[88] -68, 147, 239, -31, -333, -67, -10, -199, -181, 159, -92, 262, 69, 141, -67, -20, -104, 12, -81, 226, -43, 344, 209
[86] -99, -17, 156, 142, -405, 386, 95, -88, -161, 88, 109, 399, -304, 249, 17, 424, -365, -240, -31, 90, 6, 42, 30
[86] 43, -84, 43, -174, -67, -6, 184, -21, 81, 216, 30, -388, 88, -28, 145, -189, -1, 53, 318, -66, 167, 20, 21
[81] 145, 58, -232, 233, 160, 18, -107, 165, 102, 110, -37, 44, -136, -32, 162, -225, -19, 177, 251, -34, -122, -267, -124
[84] 26, 246, 30, -145, 164, -329, -203, 203, 213, -195, 134, -415, 155, 9, -224, 8, 175, 19, -97, -49, -393, 32, 53
[81] 0, 200, -31, 10, 467, -191, -83, 385, 405, 129, 48, -124, 124, 31, -409, 4, 27, 38, 104, -45, -384, -165, 3
[88] -119, -61, -171, 75, -135, -140, -68, 126, -33, -27, -105, 102, 52, -44, -265, -95, -39, 105, -226, 34, -1, 23, 28
[86] 120, 41, 7, -57, 271, -148, 6, 242, 269, -23, 132, -281, -15, -32, 49, -41, 108, -30, 168, -139, -87, -269, -37
[84] 40, 65, -108, -10, 187, -65, -320, -72, -64, -46, -238, -176, -88, -202, 134, -56, 202, -147, 172, 50, 83, 91, -39
[84] 143, 60, -120, -7, 512, -170, -29, -22, 282, 45, 47, -286, 118, -167, 135, -471, 217, 0, 209, -148, 32, -63, 166
[81] 46, -32, -93, 141, 481, 77, -173, -313, 15, -44, -239, 104, -149, -234, 413, -338, 232, -343, 154, 5, 349, 78, 230
[81] 70, 122, 282, -151, -171, -276, 149, 86, 68, 284, 169, -81, 88, 186, -113, -109, 50, 218, 209, 53, -154, 74, 61
[87] 19, -128, -143, 109, -72, 260, 54, -203, -123, 94, 71, 62, -173, -19, 139, -53, -63, -15, 156, -68, 176, 46, -48
[86] -19, 83, 153, 22, 145, 90, 4, -41, 75, 115, -96, 265, -124, 71, 19, 169, -44, -178, 100, 80, 3, -41, 18
[88] 76, -12, 153, -85, 216, 190, 70, -235, -66, -38, 32, -43, -14, -11, 271, 110, 137, -92, 161, -15, 88, 60, -76
[84] -27, -293, -144, -8, -8, 72, 212, 35, 47, -29, -20, -14, -89, -86, 132, -68, 13, 23, 11, -142, 329, -260, -127
[88] 196, -79, -50, -130, 507, 10, 45, 18, 160, -171, 109, -267, 45, -202, 192, 50, 236, -46, 126, -231, 113, -290, -208
[87] 18, 204, -110, -133, -82, -205, -66, 38, 181, 11, 57, -152, 88, 38, -266, -23, -33, 209, -57, -60, -283, -30, -86
[84] 54, 22, -257, -104, 96, -296, -185, 279, 62, -300, -112, -497, 364, -238, -88, -185, 130, 251, -231, -69, -159, -104, -111
[87] -18, 187, -89, 3, -207, -194, -101, 168, 130, 171, -139, -55, 81, 44, -168, -159, -171, 167, 32, 88, -211, -16, 50
[86] 145, 238, 201, -45, 543, -97, -45, 191, 242, -110, -119, 191, 149, 3, 42, 216, 99, 17, -35, 52, -283, -318, -154
[87] 49, -85, -166, 97, -7, -25, -52, 51, -96, -179, -207, 267, 18, -138, 108, -8, -14, 129, -236, 15, 111, -240, -170
[86] 75, 149, 130, -45, 32, -220, -72, -15, 63, 221, -23, -110, 82, -15, 19, -272, 48, -37, 200, 74, -9, 165, 248
[88] 32, 80, 320, -204, -322, 22, 139, -242, -115, 288, 314, -413, -81, 247, 139, -57, 110, 53, 474, 29, -76, 404, 92
[87] -20, 164, 11, -226, -305, -311, -217, 177, -37, -67, -140, -427, 36, 30, -81, 96, 154, 237, 79, 98, -268, 41, -245
[81] 12, -208, -191, 64, 23, 66, -100, -44, -178, -37, 32, -27, -135, -185, -50, 32, 91, -96, 25, -96, 263, 32, -84
[88] 137, 41, -73, 177, 344, 337, 30, 133, 41, -86, 190, 240, 68, 3, -105, 344, -208, 21, -95, -100, -240, -248, -203
[81] 42, -194, -4, 295, 296, 381, 73, 97, -84, -119, -114, 492, -163, -47, 295, 237, -109, -192, -62, 20, 192, -341, -123
[87] 14, -55, 5, 146, 52, 107, 8, -122, -139, 34, -274, 460, 23, -86, 176, -71, -89, -34, -108, 131, 217, -30, 49
[87] 31, -121, -193, -27, -220, 27, 159, 277, 23, -84, 54, -153, 157, 1, -76, 69, -172, 368, -128, -103, -109, -307, -306
[88] -162, -85, -402, 291, 178, 67, -249, 391, 76, -304, -292, 222, -20, -158, -241, 141, -153, -81, -420, 13, -90, -306, -107
[86] 44, -12, 81, -121, 94, -47, 38, -137, -69, -74, -25, -21, 127, -61, 61, 1, 142, 61, -50, 1, 64, 65, -54
[87] 25, -138, 36, -20, -93, 94, 40, -71, -166, -103, 46, -37, -108, -15, 192, 110, 92, -22, 31, -26, 149, -19, -122
[81] -126, 110, -53, 55, -61, -79, -18, 87, 155, 91, -100, 241, 65, 59, -329, -16, -217, -23, -207, 63, -121, 8, 153
[88] -138, -177, -63, 177, -500, 152, 267, -34, -78, 230, 180, 288, -172, 217, -116, -119, -298, 99, -43, -10, 110, 48, 135
[86] -66, -24, -196, 129, 75, 207, -83, -99, -41, 164, 4, 48, -23, -66, -219, -32, -138, -93, 71, -19, 32, 194, 79
[88] -201, -87, -329, 138, -145, -56, -299, 242, -83, -155, -44, -238, -102, -77, -339, 30, 26, -51, -152, -5, -102, 120, -13
[81] 27, 95, -69, -89, 149, -141, -221, 121, 60, -117, -57, -299, 43, -112, -84, 68, 139, -38, 31, -22, -126, -5, -85
[87] 46, 137, -13, -13, 85, -67, -62, -31, 118, 57, 134, -242, 19, 35, 2, -179, 53, 4, 149, -45, -160, 109, 127
[84] -34, -81, 249, -184, -405, 135, 160, -233, -218, 110, 221, -143, -43, 113, 12, 203, -80, -137, 91, 3, 162, 306, 82
[84] -50, 66, 165, 28, 215, -8, -88, -199, 50, -114, -191, 330, -211, 0, 220, 60, 137, -352, -63, 90, 156, -6, 151
[86] -20, -10, 144, -42, 98, 73, 138, 75, 43, -73, -38, 159, 99, 66, 0, 211, -45, 21, -126, 35, -56, -136, -96
[86] -136, -53, 201, 20, -324, 0, 123, -230, -53, 274, -68, 292, -358, 196, 149, -95, 4, -164, 212, 124, 257, 148, 185
[87] -61, -91, -255, 94, 156, 175, -111, 66, 2, -112, -73, -144, 31, -147, -65, 29, -58, -95, -59, -63, 30, -12, -40
[88] -63, -108, -11, 44, -227, 242, 83, -20, -172, -59, 113, 123, -67, 86, -87, 298, -152, 16, -120, -11, -11, 17, -141
[87] -163, -181, -412, 235, 288, 126, -164, 177, 54, -118, -108, 89, -23, -208, -350, 5, -65, -161, -230, -92, 88, -61, 17
[88] 104, 10, -54, 83, 329, 141, -60, -24, 14, -122, -69, 154, -11, -108, 151, 101, 27, -69, -20, -33, 19, -174, -116
[87] 47, 123, -101, -40, 360, -139, -122, 61, 191, -221, 107, -244, 160, -86, -114, -82, 157, 6, -134, -117, -220, -25, 40
[84] 49, 75, 165, -191, -497, 91, 52, -88, -189, 24, 122, -287, -2, 150, 140, 229, -105, 126, 136, 48, -125, 134, -157
[84] -59, 53, 63, 206, 40, -27, -16, -59, 13, 139, -60, 423, -119, 95, -16, -178, -36, -87, -27, 116, 17, 80, 248
[84] 49, 33, 9, 126, 269, 50, -78, -268, 53, 154, 11, 186, -196, -74, 148, -238, 68, -321, 192, -22, 227, 135, 301
[86] -50, 21, 36, 16, -357, 313, 181, -28, -96, 150, 10, 74, 100, 171, -15, 171, -379, 155, 7, 82, -131, 56, -82
[81] -39, -214, -230, 379, 475, 210, 10, 109, 104, 14, -243, 381, -115, -164, 207, -261, -41, -201, 4, -9, 293, -263, 132
[87] 63, -104, 172, -102, 63, -116, 19, 167, -64, -314, 87, -210, 3, -17, 221, 170, 254, -30, -82, -39, 24, -164, -131
[87] -148, -48, -111, -97, -261, -73, 105, 161, 17, 57, 66, -73, 209, 60, -512, 102, -163, 251, -223, -26, -155, 63, -95
[88] -37, -38, -62, -52, 12, 67, -76, 101, 41, -124, 147, -348, -72, -24, -74, 179, 17, -167, 33, -108, -49, 7, -34
[86] 129, 230, 396, -470, -7, -427, 175, -281, 193, 246, 204, -419, 159, 116, 52, -269, 321, 140, 342, -38, -50, 252, 143
[81] -208, -46, -159, -164, -319, -193, -50, 326, 40, -70, 47, -338, 197, -1, -638, 205, -117, 135, -288, -43, -195, 76, -94
[88] -78, 14, -134, 108, -99, -178, -112, 1, -26, 67, -98, 173, 29, -52, -218, -243, -34, 31, -160, 58, 36, 132, 191
[84] 25, -115, -348, 223, 67, -75, -100, 214, -6, 61, -184, 134, -48, -141, -41, -252, 11, 247, 30, -13, 53, -231, -159
[81] -2, -90, 362, 16, 225, 247, 265, -181, -42, 98, 114, 386, -76, 134, 136, 216, 17, -228, 69, 37, 172, 33, 87
[84] -101, -53, -402, 118, 230, -228, -389, 139, 46, -134, -404, -457, 143, -364, 68, -565, 186, -117, -20, 40, 154, 145, 255
[86] 9, -47, 209, 11, 226, 97, 27, -101, -14, 122, -177, 267, -131, -42, 193, 101, 52, -299, 165, 90, 272, -22, 71
[84] -52, -33, -61, 179, 163, -82, 87, 64, 156, 74, -100, 218, 18, 25, 66, -377, 6, 51, -39, 32, 46, -92, 205
[84] 134, 35, 100, -236, -243, 21, 45, -83, -137, 40, 130, -390, 68, 19, 133, 134, 38, 178, 227, -36, -55, 74, -227
[86] 9, 218, 161, -171, -290, -239, 37, -219, -36, 48, 60, 0, 96, 179, -39, -135, 91, 291, -44, 89, -225, 224, 28
[81] 92, 173, -83, -112, 356, -155, -201, -13, 188, -79, -6, -532, 1, -75, 171, -206, 342, 54, 306, -72, -201, 17, -77
[81] 59, -159, -79, 175, 730, 169, -30, 193, 128, -444, -93, 303, -70, -182, 190, 280, 178, -230, -259, -119, 96, -506, -211
[81] 263, 141, -53, 124, -132, -55, -88, -337, -122, 104, 9, 311, -144, -59, 371, -330, -36, 84, 108, 6, 126, -9, 98
[88] 64, 173, -13, -100, -14, -284, -100, 157, 154, 104, 27, -274, 108, -1, -145, -157, 44, 142, 116, -7, -207, 3, 29
78, -13, 87, 142, 86, 133, 81, 217, 10, 15, -12, 251, -13, 66, 110, 166, -139, 32, 9, 46, -75, -270, -109 -> [81]
-180, -277, -231, 318, -181, 442, 149, -57, -197, 102, -232, 430, 69, -63, 9, -102, -437, -72, -227, 92, 311, 62, 160 -> [84]
168, 44, 227, -103, 398, 110, -15, -187, -108, -136, 135, 39, 140, -104, 86, 251, 157, -169, -24, -39, 32, 93, -28 -> [88]
185, 118, 0, -181, -40, -228, -97, -235, -55, 29, 128, -372, 58, -89, 155, -279, 244, 151, 211, -74, 1, 186, 11 -> [86]
-86, -177, -44, 96, 227, 163, 177, 147, 143, 2, 1, 167, -103, 37, -31, 108, -24, -60, 3, -72, 87, -255, -97 -> [86]
103, 35, -21, -244, 13, -129, -108, -196, -126, -151, -50, -348, 203, -192, 91, -44, 199, 85, -22, -39, 69, 160, -97 -> [86]
71, 177, 99, -55, -183, -38, 66, -97, 123, 219, 23, 110, -83, 125, 59, -44, -167, 24, 154, 25, -63, -43, 60 -> [87]
45, 78, 215, 24, 93, -28, 74, -186, -81, 88, 63, 322, 61, 90, -2, -49, 71, 47, -31, 85, -30, 158, 114 -> [86]
74, 228, 44, -54, 130, -133, -9, 447, 272, -90, 58, -181, 288, 84, -208, 165, -151, 200, -124, -5, -497, -279, -118 -> [81]
4, -218, -228, 81, 367, -66, -30, 225, 49, -170, -144, -124, 149, -254, 25, -184, 161, 38, -103, -87, 173, -203, -65 -> [86]
-69, -280, -284, 329, 192, 369, -38, -27, -142, -13, -80, 142, -100, -178, 113, -127, -108, -223, -4, -41, 311, 24, 113 -> [87]
3, 84, 169, -61, 411, -79, 50, 17, 260, -103, 117, 166, 13, 18, -148, 156, 75, -258, -153, -81, -45, -115, 132 -> [87]
58, -177, 23, 5, -58, 391, 134, -270, -248, -66, 200, -69, -92, 2, 265, 170, -4, -62, 111, -89, 176, 105, -121 -> [81]
69, -134, -90, -53, -79, 99, 128, -71, -75, -11, 57, -202, 38, -48, 196, -91, 31, 175, 112, -90, 113, -55, -155 -> [86]
29, 23, -231, 67, 43, -137, -118, 361, 112, -203, 8, 89, 75, -85, -329, 185, -113, 135, -328, -89, -206, -337, -202 -> [81]
79, 123, -137, -129, 212, -52, -161, -7, 155, -297, 36, -267, 6, -113, 17, 148, 112, -46, -97, -146, -151, -159, -170 -> [87]
32, -147, -440, 300, 587, 18, -147, 283, 206, -234, 25, 24, -86, -218, -74, -164, 140, -21, -108, -212, -10, -372, -92 -> [87]
191, 133, 230, -204, -684, -86, 62, -623, -299, 445, 209, -284, -190, 136, 453, -431, 65, 126, 590, 59, 210, 529, 210 -> [86]
55, 43, -39, 38, 180, 66, -107, -66, -48, 47, -32, 68, 20, -90, -57, 47, 11, -55, 55, 7, 3, 66, -21 -> [84]
-53, -269, -10, 33, -8, 36, 192, 23, -75, 96, 131, 39, -36, -12, -85, -67, 64, 22, 37, -78, 243, 14, 10 -> [81]
-15, -58, 164, 54, -150, -18, 151, -185, -71, 67, -8, 341, -98, 89, 189, -147, -14, -61, -55, 67, 211, 44, 194 -> [84]
129, -91, -181, 234, 505, 97, -90, 11, 73, 135, -34, 14, -114, -192, 212, -316, 131, -124, 322, -82, 193, -101, 79 -> [81]
107, 198, 44, -212, -169, -99, 44, -122, 92, 168, 214, -396, 111, 90, -41, -118, -16, 203, 235, -70, -218, 153, -7 -> [86]
101, 111, -23, -54, 224, -226, -163, -6, 95, -51, -29, -125, -55, -83, 73, -126, 255, 16, 119, -35, -50, -55, -40 -> [81]
